Here is a tiny trained network, its code and every weight. The questions are about switching its units off for an input and a target symbol, where a switched-off unit gives its printed mean instead of its output.

import numpy as np


def w(rows, s, z=0):
    codes = np.array(rows[::2]) - 128.0
    scale = np.full(codes.shape[1], s)
    scale[-1] = z or s
    return codes * scale


def softmax(a):
    e = np.exp(a - a.max(-1, keepdims=True))
    return e / e.sum(-1, keepdims=True)


def log_softmax(a):
    a = a - a.max(-1, keepdims=True)
    return a - np.log(np.exp(a).sum(-1, keepdims=True))


def net(x, mask):
    ids = ['γζηθπσψω'.index(c) for c in x.split()]
    T = len(ids)
    res = E[ids] + P[:T]
    u = 0
    for l in range(3):
        r = res
        for j in range(3):
            rows = slice(2 * j, 2 * j + 2)
            q, k, v = (r @ M[l][rows].T for M in (Q, K, V))
            z = softmax(np.where(np.tri(T) > 0, q @ k.T / 2**0.5, -1e9)) @ v
            o = O[l][rows]
            res = res + np.where(mask[u + j], z, o[:, -1]) @ o[:, :-1]
        u += 3
    return log_softmax(res[-1] @ U[:, :-1].T + U[:, -1])


Q, K, V, O = {}, {}, {}, {}
E = w([
[113,158,186,64],'γ',
[154,71,59,126],'ζ',
[155,207,120,134],'η',
[113,104,146,223],'θ',
[130,89,246,134],'π',
[83,142,21,187],'σ',
[80,136,172,129],'ψ',
[23,179,190,181],'ω',
],0.014)
P = w([
[176,124,140,230],'0',
[61,118,123,146],'1',
[45,123,123,132],'2',
[29,119,123,106],'3',
[19,132,115,93],'4',
[24,129,125,81],'5',
[1,122,113,77],'6',
[9,126,109,55],'7',
],0.0081)
Q[0] = w([
[88,109,61,104],'L0H1',
[117,176,172,68],'L0H1',
[168,133,116,32],'L0H2',
[70,128,105,153],'L0H2',
[94,98,251,114],'L0H3',
[213,117,194,85],'L0H3',
],0.012)
K[0] = w([
[106,217,176,166],'L0H1',
[65,69,94,183],'L0H1',
[13,77,127,215],'L0H2',
[206,112,140,170],'L0H2',
[230,123,255,61],'L0H3',
[83,102,224,78],'L0H3',
],0.01)
V[0] = w([
[214,25,76,195],'L0H1',
[106,185,66,174],'L0H1',
[83,135,163,254],'L0H2',
[185,116,85,65],'L0H2',
[220,147,152,141],'L0H3',
[226,220,111,161],'L0H3',
],0.007)
O[0] = w([
[115,20,92,210,46],'L0H1',
[128,200,83,196,225],'L0H1',
[68,111,139,232,254],'L0H2',
[210,138,114,73,51],'L0H2',
[253,144,169,128,84],'L0H3',
[238,191,155,182,148],'L0H3',
],0.0067,0.004)
Q[1] = w([
[9,119,100,140],'L1H1',
[188,195,92,99],'L1H1',
[170,91,95,51],'L1H2',
[155,152,108,47],'L1H2',
[50,162,176,162],'L1H3',
[146,169,160,139],'L1H3',
],0.013)
K[1] = w([
[149,115,159,249],'L1H1',
[74,55,132,66],'L1H1',
[173,11,59,158],'L1H2',
[169,122,85,151],'L1H2',
[188,59,134,174],'L1H3',
[137,87,100,81],'L1H3',
],0.011)
V[1] = w([
[180,127,215,129],'L1H1',
[131,255,63,184],'L1H1',
[144,167,101,36],'L1H2',
[126,76,6,66],'L1H2',
[110,144,108,154],'L1H3',
[211,63,118,153],'L1H3',
],0.008)
O[1] = w([
[72,66,201,193,138],'L1H1',
[222,217,127,224,254],'L1H1',
[254,91,166,72,74],'L1H2',
[219,196,134,24,32],'L1H2',
[74,165,109,164,166],'L1H3',
[148,47,39,174,153],'L1H3',
],0.0043,0.012)
Q[2] = w([
[3,86,18,56],'L2H1',
[134,31,143,2],'L2H1',
[237,65,216,84],'L2H2',
[208,53,146,42],'L2H2',
[26,155,149,166],'L2H3',
[98,106,172,70],'L2H3',
],0.0066)
K[2] = w([
[225,34,110,219],'L2H1',
[153,254,131,192],'L2H1',
[82,196,135,60],'L2H2',
[85,130,128,4],'L2H2',
[169,171,162,40],'L2H3',
[102,131,98,111],'L2H3',
],0.0081)
V[2] = w([
[167,185,252,121],'L2H1',
[224,123,99,188],'L2H1',
[77,90,45,1],'L2H2',
[26,108,111,178],'L2H2',
[250,110,180,4],'L2H3',
[147,7,175,221],'L2H3',
],0.0048)
O[2] = w([
[154,132,248,192,101],'L2H1',
[113,176,28,148,142],'L2H1',
[10,252,70,121,7],'L2H2',
[237,128,107,76,190],'L2H2',
[3,132,91,246,28],'L2H3',
[79,163,150,54,142],'L2H3',
],0.0044,0.021)
U = w([
[111,59,132,190,233],'γ',
[150,163,162,55,200],'ζ',
[176,19,87,79,8],'η',
[31,199,186,176,140],'θ',
[172,231,112,116,94],'π',
[75,2,180,88,1],'σ',
[100,133,186,53,97],'ψ',
[70,126,42,164,94],'ω',
],0.0066,0.0084)

Each question gives the input, a string of symbols that net reads in full, and the target symbol t.
The units are the heads (2 rows each of Q, K, V and O). Each row of codes is followed by its name. A weight is (code - 128) times the scale printed after its matrix; where a second scale follows, it is the last column's (O and U).
mask holds one flag per head, layer by layer. A switched-off head (its flag False) gives its mean, the last column of its rows in O, instead of its output. The means were averaged over made-up inputs and are rounded, as every weight is.
A unit's drop is (log p(t) with every unit on - log p(t) with that unit switched off) / (log p(t) with every unit on - log p(t) with every unit switched off).
The circuit of an input: a set's keep is (log p(t) with only the set's units on - log p(t) with every unit switched off) / (log p(t) with every unit on - log p(t) with every unit switched off). Starting from all 9 units, units are removed one at a time, each time the one whose removal leaves the highest keep (on an exact tie, the one counted first), for as long as the keep stays at least 0.8.
units of the circuit, in order: the units of the circuit, biggest drop first
most important unit: the unit with the biggest drop
which heads matter: for each layer, one digit per head in row order, 1 if its drop is at least 0.15 and else 0, layers parted by /
drop of u: that unit's drop, to one decimal
input ω ζ η ψ ζ, target ζ: units of the circuit, in order	(L1H3; L1H2; L0H1)
input ζ γ η γ σ, target ω: most important unit	L2H2
input γ γ η η η ζ ω, target θ: which heads matter	100 / 000 / 011
input ω η η ζ ω, target ζ: units of the circuit, in order	(L0H2; L2H2; L1H2; L2H3)
input γ γ γ ψ σ η, target θ: units of the circuit, in order	(L2H2; L2H3; L0H1; L1H3)
input ζ η ω γ σ, target ω: which heads matter	001 / 001 / 110
input γ η γ ζ ζ π ω, target θ: units of the circuit, in order	(L2H2; L2H3; L1H3)
input ζ ψ σ η ζ, target ω: units of the circuit, in order	(L2H2; L2H1; L0H3; L0H1)
input π ω ζ, target σ: units of the circuit, in order	(L1H1; L0H3; L0H1)
input σ σ θ ω η η η ω, target π: which heads matter	110 / 100 / 000
input ω ζ η η η ζ, target ζ: which heads matter	100 / 011 / 000
input ζ η σ ζ π ψ ω, target ω: which heads matter	100 / 101 / 110
input σ γ θ η σ, target π: drop of L0H1	0.3
input ω η η η ω, target ζ: drop of L2H2	0.4
input γ ω η, target θ: drop of L2H2	0.4
input η η θ η ω γ, target γ: most important unit	L0H3
